Each row has a class, written after it.
-5	2	14	0	-4	-24	-1	-2	5	4	23	-20	8	-5	6	2	-3	-6	10	-2	-3	-8	0	-9	14	-5	10	11	2	6	-1	-4	3	10	8	-2	-11	-16	-18	-10	3	7	-5	15	8	-2	7	-2	-9	1	-1	8	1	-10	9	2	-6	1	14	-4	3 => sek
-8	-2	19	0	-4	-24	1	-5	3	3	3	-16	0	-9	-1	2	-7	-2	9	-8	1	-10	-2	-5	10	1	8	11	1	3	-1	-6	1	8	6	3	-11	-13	-10	-6	2	-11	-4	12	14	4	5	2	0	0	10	6	3	-2	7	-1	-5	1	12	-2	-2 => sek
0	-12	2	9	3	-14	2	9	1	9	5	-14	-41	-7	-3	1	-14	-11	2	13	-5	-9	-4	-15	3	4	-23	-8	19	1	-10	-4	-1	8	-3	-3	0	-8	-4	-12	0	-8	-5	0	19	11	-2	6	-6	-3	-3	7	-11	0	1	11	-9	-5	-15	3	3 => Malo
1	-6	5	4	2	-1	-2	-3	-16	1	-8	0	-8	0	-5	4	-4	14	-2	6	1	-3	-3	-6	0	46	-5	-10	1	-2	-3	-6	-3	1	-3	4	0	3	1	0	5	-1	-3	-3	4	0	-1	-3	5	-9	-2	3	-2	2	3	5	-4	3	-13	2	0 => guma
-4	0	9	5	-2	-23	1	-2	3	8	1	-14	2	-6	5	2	-12	-3	10	6	0	-9	-5	-7	13	2	-5	6	6	-1	-5	-6	0	8	1	-2	-3	-14	-7	-3	4	-9	8	4	11	0	5	0	-4	1	6	7	-5	21	6	7	-4	1	-3	-3	-2 => sek
-1	10	-1	-9	1	11	4	0	6	-3	-1	0	-2	-3	8	0	-6	-3	-8	2	5	6	-6	12	0	7	-18	-5	2	-4	1	-4	0	-10	-6	5	10	-10	5	-2	-6	0	4	-16	1	-12	7	-11	-10	-5	-8	-17	11	8	6	3	16	11	-8	5	-10 => guma
-4	-5	0	2	3	-7	7	4	4	10	3	-12	4	-2	2	-4	-14	-8	0	13	-8	-8	-5	-7	-1	-5	-15	-11	16	-6	-11	-7	20	-3	-2	0	7	-9	-3	-12	12	-7	-4	-10	11	4	0	4	-21	-8	-6	-1	1	1	10	9	-3	2	-12	6	-6 => Malo
-7	-4	4	4	4	-11	5	2	7	9	2	-14	0	-1	12	-3	-13	-10	1	10	-6	-7	-5	-11	-3	-1	1	-5	15	-17	-11	-7	3	2	-1	2	7	-14	-10	-6	4	-17	-4	-2	15	4	3	14	-22	-3	-6	0	2	-1	9	6	-4	1	-7	3	-5 => Malo
-3	-11	-3	5	0	-15	-3	10	3	5	2	-6	0	-10	-5	-2	-7	-5	0	13	-2	-5	3	-12	2	-3	-17	-4	8	-3	-5	-7	2	13	0	0	1	-4	-6	-11	0	-8	-14	-3	10	9	-5	0	-2	-5	-4	2	-6	3	2	8	-6	-4	-12	8	0 => Malo
-5	2	0	-5	1	3	6	11	6	1	-2	-1	-3	-9	3	-5	-9	-4	-6	10	2	1	-7	2	-6	2	-19	-8	23	-9	-5	-2	0	2	-4	-1	3	-1	1	-5	0	-1	-3	-9	1	-2	2	-2	-12	-9	-6	-11	5	10	5	8	2	7	-14	1	-8 => Malo
-3	15	3	-6	3	12	7	3	-2	1	-7	1	-8	-2	10	-2	-8	-3	-9	-2	16	5	-4	9	-2	-2	-12	-2	-1	-7	-1	1	1	-7	4	8	8	-3	11	-2	-3	3	1	-12	-4	-8	0	-5	-5	-5	-6	-9	10	23	6	-2	16	14	-6	0	-5 => guma
-3	-5	-1	-2	5	-7	5	3	4	10	4	-12	-3	24	2	-8	-4	-6	-6	12	-11	-4	-1	38	-5	-1	-8	2	10	-4	-11	2	2	-3	-5	-2	3	-5	-11	-3	1	-8	-4	-2	11	4	2	9	-13	-6	-1	0	5	0	2	2	0	1	-5	1	-7 => Malo
1	-10	9	8	0	-25	-7	1	4	7	6	-13	1	-5	-4	5	-4	-2	11	5	-3	-11	-3	-18	10	-2	14	10	2	5	-4	-7	1	14	5	1	-10	-9	-10	-3	-1	-7	-7	19	18	7	2	4	5	5	3	10	-13	-7	-1	5	-11	-12	4	-2	12 => sek
-5	-8	-7	2	6	-3	5	6	0	10	8	0	0	0	0	-6	-9	-9	-7	10	-8	1	4	-12	-8	4	-13	-7	11	-6	-3	-2	0	-2	0	-2	4	2	5	-1	3	1	-6	-9	3	6	-2	7	-13	-2	0	1	1	-6	-3	2	-9	-2	-11	3	-5 => Malo
2	7	-1	-5	2	8	5	4	-2	-1	-4	-2	-9	-1	3	4	-4	1	1	7	18	-1	-8	4	2	-1	-19	-4	2	-9	-3	-8	-3	-5	-6	3	8	-2	8	0	4	-10	1	-21	-2	-9	-10	-4	0	-8	-4	-3	13	7	5	2	11	10	-19	3	-10 => guma
0	-1	0	4	4	2	-1	6	-5	-5	-2	6	-1	-2	-10	6	-5	-1	-10	6	11	-2	4	-1	7	7	-14	-1	5	-1	6	-10	-5	-5	0	8	0	6	13	-10	-8	-6	-1	6	-1	-2	-10	-10	0	-7	-2	4	-8	2	-2	4	-2	9	-19	4	-4 => guma
-4	8	3	-2	-7	1	3	-2	-4	-2	0	-13	2	-5	7	-3	-3	-2	4	-1	5	-8	-3	7	7	-3	6	7	-2	1	5	-2	3	7	1	6	-2	-8	-2	-4	0	-2	0	2	2	-7	7	-1	-7	1	-7	-5	3	-3	5	-1	4	8	6	2	-2 => sek
-4	-6	0	-2	4	-5	1	4	5	8	2	-9	-2	4	-3	-5	-9	-8	-1	16	-5	-7	-5	-10	-1	1	-19	-7	13	-5	-10	-9	-1	4	1	3	7	-6	1	-7	-3	-7	-2	-5	10	4	-2	3	-10	-5	-6	2	-1	-1	2	12	-3	0	-17	2	-1 => Malo
-5	-3	18	0	-5	-23	-2	-4	-1	-1	-1	-9	8	-6	0	5	-2	2	17	-1	5	-3	1	-4	13	-3	11	10	-9	4	7	-9	10	10	6	7	-11	-15	-10	-8	2	-3	-6	18	8	-2	3	-3	-1	2	-2	10	-1	1	6	-3	-4	1	11	-3	12 => sek
-18	-13	4	7	1	-22	5	1	7	15	9	-19	2	-2	6	-5	-11	-9	8	14	-12	-11	-5	-18	1	1	-4	-2	14	0	-15	-7	10	6	7	-3	-9	-10	-17	-6	5	-7	-10	-6	18	6	6	8	-18	-5	-2	9	0	-5	11	6	-11	-6	2	6	0 => Malo
1	4	4	-8	2	8	7	10	3	0	-3	2	-2	1	8	-4	-10	-1	-1	6	6	1	-5	2	1	2	-11	-6	5	0	1	-4	-2	-7	-2	3	8	-11	4	-5	0	5	1	-9	-1	-5	2	-7	-9	-4	-7	-4	6	5	5	3	13	7	-9	5	-7 => guma
